In the rows, 128 means zero.
Each row is followed by its class number. Each block has new classes, again numbered from 0 up, in any order.
[109 170  41 150 141 221  94 156  89  95 108  91 133 114 158 166 164  50
  99 143 122 140 148 128 164  92 111 137  92 144  69 100 138  81 140]	8
[134 118 171 105 131  99 149 112 192 120  78 143 177 151 190 103 106 121
 110 122 126 168 155 133 122 149 157  83 165 120 158 104 126 160 116]	5
[135 133 146 119 152 148 150 141 158 122  79 108 137 167 157 164 127 130
 116 138 139 132 127 119 127 108 111  47 139 129 100 161 110 119 125]	11
[107 175 149 105 135 129 114 148 108 135 106 131 157 109  60 115 133 122
 130 123  98 110 121 137 117 143 165 126 116 124 132 138 127 134 111]	11
[105 161  94 126 119 186 114 120 159  93 135 140 116  90 163 130 146  39
 119 131 123 152 118 135 158 100  96 104 117 108 101 100 166 110 119]	10
[103 164 108 131 114 135 101 163 118 125 154 116 151 133  75 129 113 147
 136 125 120 106 104 143 112 133 151 143 126 129 134 139 139 139 123]	2
[130 149 113 129 119 158 101 129 165  82 143 141 119 109 180 133 167  54
 113 128 143 162 130 118 156 104  96  99 117 106  98 100 179 106 114]	7
[152 124  96 138  99 130 107 146 135 125 149 145 104 119 142  94 113 128
 133  81 134 123 122 123 132 175 129  82 129 131 151  97 154 167 115]	6
[119 154 133 121 143 130 107 133 103 113 118 104 103 133 163 154 142 135
 126 127 106  92 132 107 149 135 150 119 127 122 112 119 134 128 129]	9
[156 123 128 114 104 141 146 150 160 124 129 117  45 105 166 111 143 141
 106 101  99 119 137 110 120 123  92  79 149 148 164 100 160 157 120]	11
[150 123  96 128 106 154 155 128 163 123 134 133  72 145 182 123  99 118
 133 110 128 132 128 107 124 129  86  75 154 134 147  83 138 165 122]	10
[123 149 148 111 116 145 137 117 189 115 121 167 137 155 117 123 118 143
 101  96 132 167 114 109 143 113 182  97 102 139 147 140 143 151 130]	1
[124 151 122 124 119 129 148 110 151 125 121 124 109 182 146 154  96 106
 135 155 157  97 117 107  97 113 112  74 139 107 121 135 111 143 121]	10
[104 154 131 109 126 109 105 133  99 109 114 112 142  99 100 129 132 146
 112 135 107 122 126 146 119 148 171 126 130  99 129 114 132 149 114]	5
[142  96  92 166 108 141 114 131 126 112 145 135  59 154 122 103 126 149
 159  81 106 105 117  96 110 137 106 117 152 123 131 117 141 156 146]	3
[128 175 146 121 122 152 112 166 113 114 121 123 144 121  98 143 127 137
  95 120 129 131  99 152 143 147 148 100 120 118 130 114 153 120 118]	4
[121 170 200 121 139 109  68 119 178 171 139 122 142 176  65 156 152  97
 136  94  88  94 105  95 171 138 170 160 116 157 116  60 116 122 127]	3
[ 96 140 139 128 136 121 106 117 136 114 102 112 138 158  94 155 132  91
  84 151 165 123 103 122 131 159 160  83 121 117  78 153 111 149 113]	5
[108 160 113 105 105 189  99 123  68 111 160 160 142 102  79 157 185   4
  66 111 176 156 111 136 186  99 158  83  40 127  29 138 148  79 118]	8
[113 167 138 118 118 122  81 152 140 138  96 130 161 148  72 136  95 114
 119 151 104 104 106 129 108 115 117 147 135 124 135 135 122 123 129]	3
[112 159 127 157 127 127 101 151 119  91 124 106 157 112  84 127 144 138
 110 155 121 104  90 147 128 163 165 109 134 102 112 133 149 135 111]	4
[134 132 108 134 118 165 104 131 174  86 145 116  95  84 211 140 187  61
 103 126 128 118 127 136 172 122  93  69 108 126 108  94 172  98 119]	6
[127 186  89 118 120 118 146 138 138 140  95 128 131 175 115 167 113 114
 101 167 187 108 116 100  87  97  98  72  90 146 117 141 110 147 138]	9
[116 109 187 112 130 131 144 109 157 127 107 179 130 152 126 100  85 126
 131 106 127 141 133 119 129 141 167 131 144 131 147 148 136 144 133]	10
[101 145 108 165 144 208 119 121 133  89 122 103  79 152 142 142 136 126
 124 146 129 115 132 110 145 160 153 184 153 145 136 115 136 147 128]	10
[142 116 158 106 122 132 105 158 134 113 117 130 152 115 148 133 113 150
  99 132 128 135 136 152 155 151 148 130 141 127 146 132 150 118 116]	6
[109 135  98 138 143 120 109 134 102 110 129  89 101 129 142 156 157 134
 131 118 109  76 130  96 144 149 148 131 118 134  95 126 125 126 139]	9
[ 85 174 102 142  98 179  97 120 146  81 127 135 149  76 148 128 143  64
 107 127 168 152 118 157 153  95 112  95 147  77 121 115 172  92 138]	1
[136 122 100 167 159 132 107 142  68 108 105  88 125 145 122 135 145 159
 152 144 120  98 147 119 124 122 146 124 167 109  96  79 121 120 151]	8
[132 162 108  96 144 139 162 121 173 136 118 141  93 170 108 133 105 100
 112 133 140 139 115  98 106 112 116 120 126 125 115 138 121 155 122]	10
[101 182 106 135 115 136  88 155 111 128 112 108 176  98  78 132 104 143
 126 126 103 110 120 136 117 151 145 150 116 121 157 115 129 140 105]	0
[114 171 145 115  98 113  76 140 129 134 139 115 151  92 112 138 116 132
 115 112  92 103 113 129 129 138 136 115 117 106 152 121 140 129  96]	0
[172 129 115 114  86 130 132 133 149 115 179 152  83 145 134 116 135 148
 126 105 112 147 106 112 133 118 129  69 108 119 154  80 150 170 103]	1
[121 156 128 128 128 133 114 113 171 130 101 113 105 169 144 167 107  86
 111 158 137 120 105 105 131  97 108 100 140 111  90 144 120 138 121]	3
[140  99 106 145 106 136 137 146 127 117 162 115  52 151 174 120 112 144
 145 115 121 105 120 115 120 146 116  93 136 144 145  96 150 170 118]	2
[115 162  85 155 118 156 142 138 152 135 126 107 129 151  88 151 138  83
 108 153 189 109 131 114 119 100 135 117 125 138  97 147 124 138 135]	8
[130 147 121 112 101 140 121 130 130 124 137 130 136 156 118 150 119 116
 104 123 133 148 120 126 132 125 158  88  93 129 109 138 117 156 102]	5
[150  97  98 133  89 117 140 163 117 113 149 133  93 126 136 115 124 135
 135 112 131  93 129 114 123 126 105  73 133 130 123 121 149 150 133]	9
[155  94  99 126  97 127 140 156 165 106 148 119  87 124 197 128 131 130
 129 111 123 104 147 116 133 144 116  84 107 148 158  94 160 142 117]	6
[121 169 125  98 106 137 147 110 149 156 130 137  78 170 119 149  79  53
 115 121 157 100 114  97 130 101 122  77 122 123  87 115 115 140 121]	10
[121 154 140 106 124 172 105 154 150 103 133 135 135 137 128 129 116 127
 121 124  80 121 112 132 138 140 141 122 135 121 148 137 145 133 106]	10
[118 117 131 121 140 121 117 160 165 127 126 120 133 115  79 119 154 109
 121 139  90 108 116 144 122 136 116 143 113 143 124 142 122 129 122]	5
[151 123 163 112 105 149 128 131 143  90 135 150 120 161 124 126 132 129
  81 143 118 119 136 108 149 103 181 118 119 147  91 154 136 125 118]	7
[106 153 122 150 103 185 149 141 177 100 123 112 106  51 196 118 144  38
 106 122 125 123 134 167 181 110 111 101 147 117 116  99 184  99 127]	4
[117 168 106 135 116 143  80 174 119 133 136 101 134 120  79 155 131 124
 115 155 126 108 121 129 119 100 126 150 119 122 130 136 149 124 122]	8
[104  94 161 126 123  80 155  92 189 127 122 137 141 160 163 139 125 126
 140 118 130 137 141  99 122 147 196 103  78 144 136 151 117 171 111]	5
[ 99 182  74 149  92 154  85 145 130  87 130 113 182 144  98 139 116 142
 123 148 120 101 111 130 105 115 158 110 116 107 142 142 127 124 126]	1
[109 159 103 123 124 158 127 150 138  99 126 131 138 134  68 127 116 132
 122 149 122 117 108 129 111 131 146 138 130 119 130 142 139 147 118]	10
[133 162 128 121  72 162 114 124 171 113 179 131 124  45 141 125 203 101
  97  93  98 150 125 138 166  96 128  93 105 142 138 104 173 127 107]	11
[ 84 191  86 181 158 192  83  98  54  78 106 112  74  75 245 134 145 106
 180 194 107 115 111 173 107 101  70  99 128  76 140  95 154 120 126]	2
[129 122 156 153 143 114 125 115 119 111 120  95 112 142 149 121 142 115
 115 113 103  85 126 116 161 176 186 118 155 128  90  85 125 122 130]	4
[144  83 152 146 119 138 145 135 120 116 143 139  78 126 120 106 168 127
 146 116 140 131 143 119 124 143 117 127 128 144 146 102 153 137 123]	11
[154  82 207 121 109  65 135 117 122 168 136 147 118 169  60 125  88 182
 130  82 142 126 141  87 148 139 197 141 128 149 121  82 121 155 127]	0
[123 141 153 134 128 130  99 158  94 111 117 127 149 113  98 129 121 146
 112 124 108 122  98 150 142 160 158 110 121 116 119 126 146 120 119]	4
[130 129 153 149 130 148 142 119 207 127  98 149 110 138 133  91 131 116
 118 104 140 164 128 104 136 137 144  86 161 147 137 132 155 177 124]	11
[139 119 165 132 132 130 127 128 167 122  94 167 125 156 149  95  89 134
 138 116 125 127 137 118 141 136 180  89 121 143 138 125 148 159 127]	6
[154 102  95 138 110 119 141 154 184 140 129 111  94 164 186 131 112 104
 133 119 125 116 152  88 114 106  99  88 131 147 141 111 142 149 128]	8
[111  94 167 132 131 105 145 131 107 118 137 120 136 137 136 149 140 146
 155 103 160  92 140 121 155 159 172 111 143 115 111 141 132 125 136]	9
[125 149 168 127 123 125 122 127 125 143 127 135  93 166  48 143 137 119
 122 134 167 111 120 103 114  82 141 114 118 126  91 148 134 119 137]	11
[135 136 112 125 157 169  93 111  80  96  98 114  69 150 146 162 165  66
  58 140 121 125 108  92 162 146 109  80  70 150  51  88 114 106 116]	0
[106 167 103 127  94 155  92 155 141 129 137 135 173 163  82 130  95 112
 124  92 139  87 119 125  89 131 101 123 152 122 152 162 119  94 148]	10
[113 159 107 128 124 170 121 131 138  94 120 129 137  76 143 118 175  67
 115 119 125 159 126 140 148 119 115  78 119 111 107 110 163 119 112]	11
[109 183 109 114 132 135 119 127 171 147  86 122 123 166 113 143  86  63
 111 137 138 114 108 110 112 116 102 115 145 113 106 149 113 140 126]	3
[118 206 151 109 128 126 128 104 143 138 133 121 138 184 101 165 118 121
  89 164 179 127 108 122 115  85 165 111 131 122  99 134 120 137 126]	2
[ 89 212 100 108  96 123  33 145  54 140 189 118 112 126  49 151 107 127
 138  89 132  98  70 126 109 183 145 139 107  60 156 154 137 143  90]	1
[141 118 182 115 131 127 151 127 177 132 101 157 121 149 113  85 117 131
 122  89 116 157 137 104 143 142 184  94 151 144 132 126 147 172 117]	11
[118 159 147 123 128 151  76 120  98 106 103  96 102 133 129 136 122 134
  63 112 108  96 143 105 145 133 158 158 170 116 107 123 132  96 137]	0
[159  96 121 141 115 126 141 143 145 120 148 154  66 142 115 103 125 147
 129 102 145 135 121  97 126 156 119 109 132 151 132 112 147 176 120]	7
[137  92 195 124 121 100 139 119 200 140 139 171 116 154 120 108 109 121
 133  98 137 150 132  92 159 142 182 139 123 155 126 143 149 166 112]	7
[119  98 113 138 136 126 109 111 107  99 137 106  82 138 154 141 149 142
 118 108 110 106 123 103 147 159 147 131 129 126 116 112 119 120 138]	1
[100 176 131 109 115 101  84 145 123 140 115 115 161 121  61 140 105 123
 126 110 106  85 100 129 118 140 141 119 147 100 123 118 123 128 129]	3
[106 156  92 142 144 162 117 176 154  86 110 112 133 106  48 145 148 148
 111 198 117 136  88 142 143 124 142 138  94 138 128 101 152 157 112]	1
[127 162  95 115 114 105 159 117 170 122 144 127 111 165  91 138 143 102
  91 167 142  99 106 102  98  77 148  86  77 161  85 122 121 150 130]	2
[104 112 139 157 143 137  91 105  95 107 117 109 104 153 122 144 145 126
 136 109 108  93 119 103 154 168 170 149 139 128  92 108 115 126 139]	3
[111 109 115 143 122 173 125 122  86  54 118  97 116 132 174 154 127 183
 114 162 100 111 148 123 142 140 186 151 147 122 124 119 135 129 125]	10

Next block: new classes, numbered from 0 again.
[144 132 110 120 162 110 121 132 107 116 137 128 127 131 127 134 141 109
 131 139 117 100 153 135 112 158 126 138 122 170  91 126 115 163 107]	5
[124 125 161 134 152 123 134  83 111 126 106 113 143 130 121 130 107 123
 128 114 132 121 157 135 124 145 100 150 112 160 121 121 100 120 100]	3
[105 144 135 140  98 115 148 126 122 103 131 115 131 148 121 124  99 137
 160 120 123 130 136 135 119 138  73 100 112 105 110 134 130 113 107]	3
[134 149 153 111 189 104 118  35 106 150  91 139 121  96 154  84 179 183
  91 110 170 116 121 147 161 111 151 161 164 173 133 119  98 106 120]	7
[128 121 187 124 146 152 134  87 111 139 105 140 116 155 106 111 113 156
 129 110 144 133 137 118 140 114 110 146 104 158 136 136 117 100 127]	0
[136 156 185 118 156 132 138  82 108 139 102 123 119 140 109 127 109 166
 136 117 147 120 141 139 149 133 110 151  86 166 131 131  93 102 131]	1
[121 127 141 131 125 126 136 120 128 127 137 130 126 145 115 103 124 153
 145 112 144 129 114 130 137 115 118 125 124 126 120 113 146 111 138]	8
[104 169 170 147 127 126 143  81 111 110 145 147 124 165 104  84 107 211
 148 116 163 132  97 137 148 113  80  66 152 110 130 143 149 102  99]	3
[ 79 112 126 152 129 131 154 117 113 114 115 121 146 140 116 108 121 131
 154 138 127 130 149 126 129 103  71 140 121 143 100 131 139 125 115]	0
[157 140  84  89 169  90  97 145 109 160 129 125 111  76 173 138 172  93
  88 137 114 104 133 130 125 143 232 155 158 147 128 134 105 143  88]	6
[ 99 166 129 131 134 109 140  70 114 131 127 151 128 116 143  68 144 199
 147 119 158 149  85 152 165  83  96 100 174 113 115 109 146  85 124]	2
[147  89 129 145 103 184 106 198 154 139 123 134 137 121 112 184 117  57
 105 136 110 122 129  82 119 131 151 162 106 132 140 140 128 178 159]	4
[149 143 136  92  99 116 109 162 127 136 127 161 103 125 145 141 149 113
 125 143 128 134 120 121 124 128 150 123 114 130  97 123 119 124 161]	0
[107  83 123 113  33 130 117 189 204 138 105 118 143  99 155 155 144  61
 147 120 106 176 113 108 125  87 144 180  92  64 114  89 137 101 224]	8
[123 101 167 148 115 173 140 123 141 139  95 101 127 142 100 134  98 122
 130 102 118 139 143  93 132 108  95 163  86 129 164 145 120 113 129]	4
[126 130 165 113 137 116 130  66 117 146  92 106 109 120 129 110 114 147
 133 120 134 135 136 147 140 115 123 158 114 136 130 143  97  95 113]	6
[117 102  96 129 109 129  98 140 155 138 101 140 156  75 160 147 155  72
 121 133 122 148 117 116 135 105 153 183 147 116 119  91 128 135 181]	2
[133 134 156 114 138 103 132  94 115 136 118 127 123 123 128  99 140 154
 139 119 147 128 126 145 139 118 116 149 119 157  99  98 119 104 142]	8
[ 55 118 135 166  56 153 152 136 166 101 126 137 137 141 119 109 129 172
 167 112 143 148  92 125 158  70  65 119 143  39 128 148 168  98 172]	7
[137 162 117 114 113 119 131 151 104 124 163 138  92 143 124 123 122 159
 136 136 127 105 102 145 129 137 142  73 147  99 119 166 142 129  89]	6
[102 126  89 133 100 103 110 158 157 125 120 133 155  89 160 136 159  82
 123 144 127 149 120 116 130 112 155 143 151  97 108 110 133 142 149]	3
[143 124 117 140 114 164 137 202 124 111 152 114 131 164 104 202  70  80
 148 124  94  81 161 107 101 177 123 125  66 130 130 157 123 164 125]	1
[109 108 179 141  58 161 144 127 170 134  86 100 115 146 108 133  89 133
 159 103 118 165 132  98 132  86  63 148  61  88 155 141 123  86 169]	4
[123 125 133 138 156 133 129 115 130 119 129 122 128 144 115 103 135 144
 131 108 128 122 136 118 134 120 129 149 130 138 136 141 136 131 104]	5
[155 147 102 112 139  99 113 153 102 121 138 126 128 117 147 160 128  83
 120 136 110  98 157 128  97 182 150 118 120 149 103 124 104 154  96]	3
[168 165 122 119 205 103 116 111  59 130 149 138 122 132 124 136 131 131
  99 130 138  69 154 140 107 199 155 103 146 196 119 130 100 158  48]	3
[113 129 143 143 118 136 138 134 122 114 153 143 130 156 103 109 117 164
 155 126 148 122 105 130 138 116  97 105 131 118 106 119 160 124 145]	8
[146 185  75 112 206 102 146 131  77 141 165 118 123 127 153 107 141 149
 106 126 111  83 141 128 131 159 182  98 141 173 131 145 122 136  44]	1
[128 167 155 116 165 109 128  63  92 142 132 145 109 124 128  86 141 193
 121 146 166 115  97 163 156 114 130  95 166 151 111 146 125 124  95]	6
[114 134 127 139 140 143 122 116 116 117 133 150 129 132 130 123 144 160
 122 127 149 104 109 128 146 122 121 122 161 125 119 142 135 136 134]	7
[145 136 175 105 112 123 131  98 146 124 105 118  98 149 125 115 118 147
 151  98 122 148 136 129 130 122 105 150  79 125 128 132 108  88 147]	5
[133 138 143 127  95 138 130 152 109 112 146 133 106 151 105 155  96 132
 156 148 128 102 120 147 121 148  97  92 113 112  97 162 131 147 124]	6
[117 137 156 152 127 146 125 120 125 113 138 146 137 151 103 126 108 149
 131 120 148 122 114 121 134 132 112 103 142 118 136 139 143 135 117]	3
[119 109 108 120 129 130 109 133 152 151 108 116 128  90 155 128 150  93
 106 126 122 142 116 114 141 100 197 172 147 107 153 142 127 126 127]	6
[157 120 130 111 130 134 109 125 123 138 114 134 124 114 144 156 119 103
 122 105 114 120 134 118 119 140 149 163 119 135 134 111 106 113 143]	2
[102 131 114 123  78 133 116 143 179 128 123 147 120 113 163 112 166 155
 125 110 143 155  80 104 155  77 157 125 161  56 150 137 153  96 182]	7
[141 127 139 108 144 119 115  75 130 153  90 125 126  96 155 111 136 128
 119  93 127 148 127 123 142 110 150 178 131 137 151 101 105  80 141]	2
[113 100  53 137  72 132 102 203 177 128 125 135 149  78 166 156 156  53
 127 121 104 150 109 100 127 103 176 167 151  68 137 108 155 139 180]	2
[150 131 101 124 143 129 109 171 118 110 156 145 124 142 122 151 139 101
 129 142 117  97 133 119 111 159 149 123 130 143 101 137 133 179 123]	5
[148 153 171  80 156  98 117  43 116 153  88 140 104 100 165  99 170 183
 102 105 157 133 118 149 158 113 146 159 139 154 121 114  82  76 146]	7
[111 106 158 104  28 114 113 155 208 134  72 112 135  92 168 167 128  59
 144 110 102 192 132 114 119  99 128 188  79  61 128  97 101  79 208]	3
[ 71 116 109 170  76 147 141 166 138 104 151 125 133 138 103 130 108 136
 167 151 131 125 104 137 141  96  84 100 147  71 109 163 172 146 128]	6
[102 148 137 139  74 121 135 138 155 113 134 138 127 137 131 115 123 146
 149 121 140 155  99 125 139 107 106  92 133  70 126 134 149 106 145]	3
[130 183 192 118 143 116 145  63 110 113 144 150  87 188  99  63 115 252
 158 103 159 135  99 142 151 108  80  71 131 120 129 150 140  81 106]	5
[102 119 109 155  78 159 144 179 154 119 135 120 135 139 119 134 110 115
 145 134 114 142 114  97 128  96  92 110 117  86 127 151 157 140 142]	4
[129 127 127 120 133 128 123 110 128 129 109 127 122 116 150 129 144 136
 119 104 131 115 133 122 134 126 139 149 132 123 136 136 114 113 136]	7
[137 131 128  99 113 110 125 147 123 134 114 133 112 122 149 141 137 102
 133 134 113 131 149 120 115 129 136 147  96 139 100 122 107 117 142]	0
[121 137 105 133 156 125 124 145 130 137 123 125 146 107 134 142 141 107
 116 138 130 114 136 120 141 128 163 158 125 150 129 125 121 148 131]	1
[133 171 195 123  82 127 151 124  98 102 160 152  89 197  84 107  86 216
 186 130 154 115 100 159 129 136  35  59  93 117  72 129 138 100 149]	8
[ 98 125  64 131 130 129 137 179 136 129 145 134 139 119 157 108 159 104
 118 126 107 140 121  95 130  96 173 127 158 100 133 140 164 129 107]	0
[141  84 113 115  54 155  98 204 186 120 105 124 120 112 157 207 130  46
 123 109  98 126 139  95 106 137 165 184  88  76 139 133 112 139 206]	7
[109  93 170 106  26 152 124 166 198 132  83 132 116 125 144 163 121  83
 155 113 108 190 125 107 129  79 114 178  64  63 130 118 122  79 227]	0
[131 112 129 139 112 164 110 185 159 133 122 131 143 127 119 188 114  77
 124 131 121 118 133  98 130 134 164 165  92 123 144 135 124 156 174]	1
[115 124 115 143 145 148 112 143 158 121 149 158 139 127 125 100 169 141
 108 126 143 141  87 108 153  92 176 132 176 111 144 138 169 150 138]	5
[143 177 203  99 133 114 152  69  86 131 125 147  77 181 109  86 103 222
 151 106 148 128 127 141 136 123  79  83  97 146 119 145 114  65 106]	0
[ 89 122 165 164 130 155 155  93  94 110 129 115 130 163  77 118  83 171
 164 133 144 105 130 154 140 119  53 109 127 129 113 165 140 134  89]	6
[110 133 122 104  97  98 130 107 152 145  94  98 106  98 163 106 136 126
 140 117 120 164 120 130 142  91 152 152 119  86 140 139 117  76 133]	6
[ 94 125 120 129 103 112 137 111 135 128 110 107 126 109 140 111 127 127
 146 139 128 143 122 145 139  98 115 139 133 107 111 142 131 117 123]	6
[ 77 114 124 148  74 135 143 159 150 112 122 139 140 132 123 117 135 124
 158 141 129 152 119 119 139  79  84 132 126  94  97 132 157 125 164]	0
[140 158 135 105 189  96 130  82  74 145 121 151 119 115 140  90 164 153
 106 140 147 110 137 145 139 129 141 133 152 196  93 119 109 127  91]	0
[ 74 118 148 177  99 167 138 105 134 110 133 159 154 141  95 106 111 175
 161 127 163 145  80 136 164  77  60 108 165  94 118 122 173 121 161]	2
[120 153 132 151 135 125 144 129  77  96 159 133 134 167  98 139  90 145
 154 140 132  86 145 146 110 175  63  68 123 145  89 143 131 156  78]	3
[136 132 123 115 102 110 112 149 140 127 115 127 131 110 147 154 134  86
 122 126 118 135 137 122 116 145 148 142 115 115 118 116 110 129 140]	3
[184 168 180  95 140 129 131 100  88 145 120 130  80 153 116 126 106 168
 124 119 131 111 134 126 124 152 104 101  85 172 120 143  90 112 108]	4
[ 82  98 115 161 114 151 127 134 149 130 122 124 152 104 122 121 136 106
 126 142 138 137 105 127 152  88 140 152 162 101 133 148 157 149 130]	6
[131 157 123 121  63 136 124 184 154 131 146 152 102 131 133 123 139 148
 135 139 130 154  80 104 142  94 125  78 129  75 122 143 155 122 163]	4
[ 96 109  76 166 120 158 131 203 153 117 146 128 172 118 121 170 121  69
 130 147 114 110 131 105 132 125 151 146 129 114 126 140 156 184 141]	1
